Below are the code and all the weights of a small trained network. Each question names an input and a class and asks about switching units off, where a switched-off unit gives its printed mean instead of its output.

import numpy as np


def w(rows, s, z=0):
    codes = np.array(rows[::2]) - 128.0
    scale = np.full(codes.shape[1], s)
    scale[-1] = z or s
    return codes * scale


def norm(h):
    return h / np.sqrt((h * h).mean(-1, keepdims=True) + 1e-5)


def f(y):
    return y / 2 * (1 + np.tanh(0.7978845608 * (y + 0.044715 * y**3)))


def log_softmax(a):
    a = a - a.max(-1, keepdims=True)
    return a - np.log(np.exp(a).sum(-1, keepdims=True))


def net(x, mask):
    res = np.array(x, float).reshape(1, 8) / 4 @ E
    u = 0
    for l in range(4):
        y = f(norm(res) @ A[l][:, :-1].T + A[l][:, -1])
        res = res + np.where(mask[u : u + 6], y, B[l][:, -1]) @ B[l][:, :-1]
        u += 6
    return log_softmax(norm(res)[-1] @ U[:, :-1].T + U[:, -1])


A, B = {}, {}
E = w([
[234,167,205,112,254,156,123],'x0',
[138,154,84,104,133,140,126],'x1',
[138,163,80,107,119,129,134],'x2',
[120,133,151,136,109,116,142],'x3',
[71,54,90,186,146,118,228],'x4',
[110,126,131,109,154,164,124],'x5',
[122,161,162,93,201,14,104],'x6',
[159,129,110,149,118,91,123],'x7',
],0.0072)
A[0] = w([
[68,39,122,111,130,65,173,5],'0.n1',
[120,40,105,155,148,126,113,48],'0.n2',
[115,111,115,141,77,193,134,194],'0.n3',
[126,119,149,76,50,92,29,212],'0.n4',
[3,123,105,176,140,100,75,151],'0.n5',
[50,55,70,108,145,47,94,31],'0.n6',
],0.0071,0.0026)
B[0] = w([
[118,16,156,72,104,125,116,186],'0.n1',
[114,92,49,85,103,136,117,140],'0.n2',
[149,103,130,166,93,165,150,215],'0.n3',
[78,175,117,173,244,207,111,254],'0.n4',
[86,142,101,51,74,116,75,220],'0.n5',
[107,96,124,2,39,199,116,197],'0.n6',
],0.0084,0.004)
A[1] = w([
[237,153,224,106,17,178,22,253],'1.n1',
[253,149,85,108,130,126,211,109],'1.n2',
[58,135,154,210,108,200,226,160],'1.n3',
[139,137,31,135,214,143,186,167],'1.n4',
[187,154,170,87,114,133,108,131],'1.n5',
[155,15,154,171,232,103,230,67],'1.n6',
],0.0067,0.0032)
B[1] = w([
[254,80,81,100,239,194,146,255],'1.n1',
[90,59,167,64,81,188,39,168],'1.n2',
[194,91,88,194,134,47,85,234],'1.n3',
[62,123,174,206,104,108,103,191],'1.n4',
[102,97,118,135,214,138,194,153],'1.n5',
[51,174,174,123,66,183,13,222],'1.n6',
],0.0066,0.0038)
A[2] = w([
[163,48,143,127,95,252,56,128],'2.n1',
[75,137,142,2,86,19,83,6],'2.n2',
[16,136,105,51,193,20,38,247],'2.n3',
[136,85,198,236,137,105,121,110],'2.n4',
[74,106,49,180,123,136,248,30],'2.n5',
[85,107,42,122,198,140,110,210],'2.n6',
],0.0068,0.0024)
B[2] = w([
[173,192,77,186,156,195,197,233],'2.n1',
[139,119,241,158,63,131,162,180],'2.n2',
[74,188,182,79,124,120,26,255],'2.n3',
[129,165,95,102,59,130,79,163],'2.n4',
[85,1,132,121,170,79,109,144],'2.n5',
[129,83,198,197,43,70,129,185],'2.n6',
],0.0097,0.0066)
A[3] = w([
[89,124,174,91,121,101,121,3],'3.n1',
[117,1,81,203,86,143,148,99],'3.n2',
[45,187,163,196,107,158,80,133],'3.n3',
[227,133,60,186,182,112,217,72],'3.n4',
[83,199,166,16,190,63,93,220],'3.n5',
[65,201,58,204,165,210,137,118],'3.n6',
],0.0082,0.0038)
B[3] = w([
[2,124,189,167,32,164,88,141],'3.n1',
[98,163,119,214,151,41,151,206],'3.n2',
[111,179,93,169,83,207,98,217],'3.n3',
[62,198,102,108,112,172,160,181],'3.n4',
[192,80,176,60,202,48,96,254],'3.n5',
[140,176,192,191,23,75,181,196],'3.n6',
],0.0085)
U = w([
[137,229,106,239,25,104,152,141],'0',
[64,217,218,98,125,77,12,7],'1',
[54,68,16,188,127,37,190,245],'2',
[59,130,177,58,33,32,114,12],'3',
[168,212,96,136,183,172,172,173],'4',
[177,156,148,38,223,13,109,238],'5',
],0.011,0.0014)

Each question gives the input, the list of numbers given to net, and the class t.
The units are the neurons (one row each of A and B). Each row of codes is followed by its name. A weight is (code - 128) times the scale printed after its matrix; where a second scale follows, it is the last column's (A, B and U).
mask holds one flag per neuron, layer by layer. A switched-off neuron (its flag False) gives its mean, the last column of its row in B, instead of its output. The means were averaged over made-up inputs and are rounded, as every weight is.
A unit's drop is (log p(t) with every unit on - log p(t) with that unit switched off) / (log p(t) with every unit on - log p(t) with every unit switched off).
The circuit of an input: a set's keep is (log p(t) with only the set's units on - log p(t) with every unit switched off) / (log p(t) with every unit on - log p(t) with every unit switched off). Starting from the 12 units with the biggest drops (on a tie, the unit counted first), units are removed one at a time, each time the one whose removal leaves the highest keep (on an exact tie, the one counted first), for as long as the keep stays at least 0.8.
units of the circuit, in order: the units of the circuit, biggest drop first
most important unit: the unit with the biggest drop
top k neurons: the k neurons with the biggest drops, biggest first
top k neurons in layer l: the k neurons of layer l with the biggest drops, biggest first
input [2,5,2,-3,-5,-6,1,-4], class 5: top 2 neurons : (0.n3, 2.n1)
input [-3,2,5,-6,4,5,6,-6], class 3: units of the circuit, in order : (0.n6)
input [-8,-6,-8,7,2,-1,-1,-4], class 2: units of the circuit, in order : (1.n6, 2.n3, 2.n5)
input [8,-1,-4,-7,3,-1,0,8], class 0: units of the circuit, in order : (2.n3, 3.n5)
input [8,-6,1,-7,1,8,-2,-7], class 0: units of the circuit, in order : (3.n6, 3.n5, 2.n1)
input [2,1,0,8,0,-5,-6,-8], class 4: top 3 neurons in layer 1 : (1.n1, 1.n4, 1.n6)
input [0,-4,3,-6,7,2,5,-5], class 3: units of the circuit, in order : (0.n6, 0.n4)
input [-6,6,1,-1,1,7,-4,0], class 2: top 2 neurons : (2.n5, 1.n6)
input [5,-8,2,-3,1,3,-3,8], class 0: units of the circuit, in order : (3.n6, 2.n1)
input [2,-2,6,0,-3,8,-5,4], class 4: top 2 neurons : (1.n1, 0.n4)
input [1,3,-4,3,-1,4,0,-1], class 4: top 2 neurons : (0.n4, 1.n1)
input [7,3,4,6,4,2,0,6], class 0: units of the circuit, in order : (2.n1, 1.n2, 3.n6)
input [4,8,7,-4,2,-6,3,8], class 1: top 3 neurons : (1.n2, 1.n1, 1.n4)
input [5,5,0,1,7,-4,7,-2], class 1: units of the circuit, in order : (1.n6)
input [-1,7,-1,-1,-7,7,-1,-8], class 0: top 2 neurons : (3.n6, 0.n4)
input [3,-6,-1,2,-1,-4,-4,0], class 4: top 2 neurons : (1.n1, 0.n4)
input [0,8,-6,5,6,1,7,8], class 3: units of the circuit, in order : (0.n6, 0.n4)
input [3,-6,4,1,-4,7,7,-7], class 5: top 2 neurons : (3.n5, 1.n6)
input [-3,5,6,-3,7,-3,2,-5], class 3: top 2 neurons : (0.n5, 1.n1)
input [-6,-3,7,0,2,0,1,2], class 3: most important unit : 0.n5
input [-5,1,-5,8,2,1,0,-6], class 2: top 3 neurons : (0.n3, 1.n6, 3.n5)
input [2,7,-5,-2,-5,-4,7,-8], class 5: top 2 neurons : (3.n5, 1.n6)
input [-1,-3,-8,5,-7,-6,-3,7], class 0: top 4 neurons : (0.n4, 3.n6, 0.n6, 3.n5)
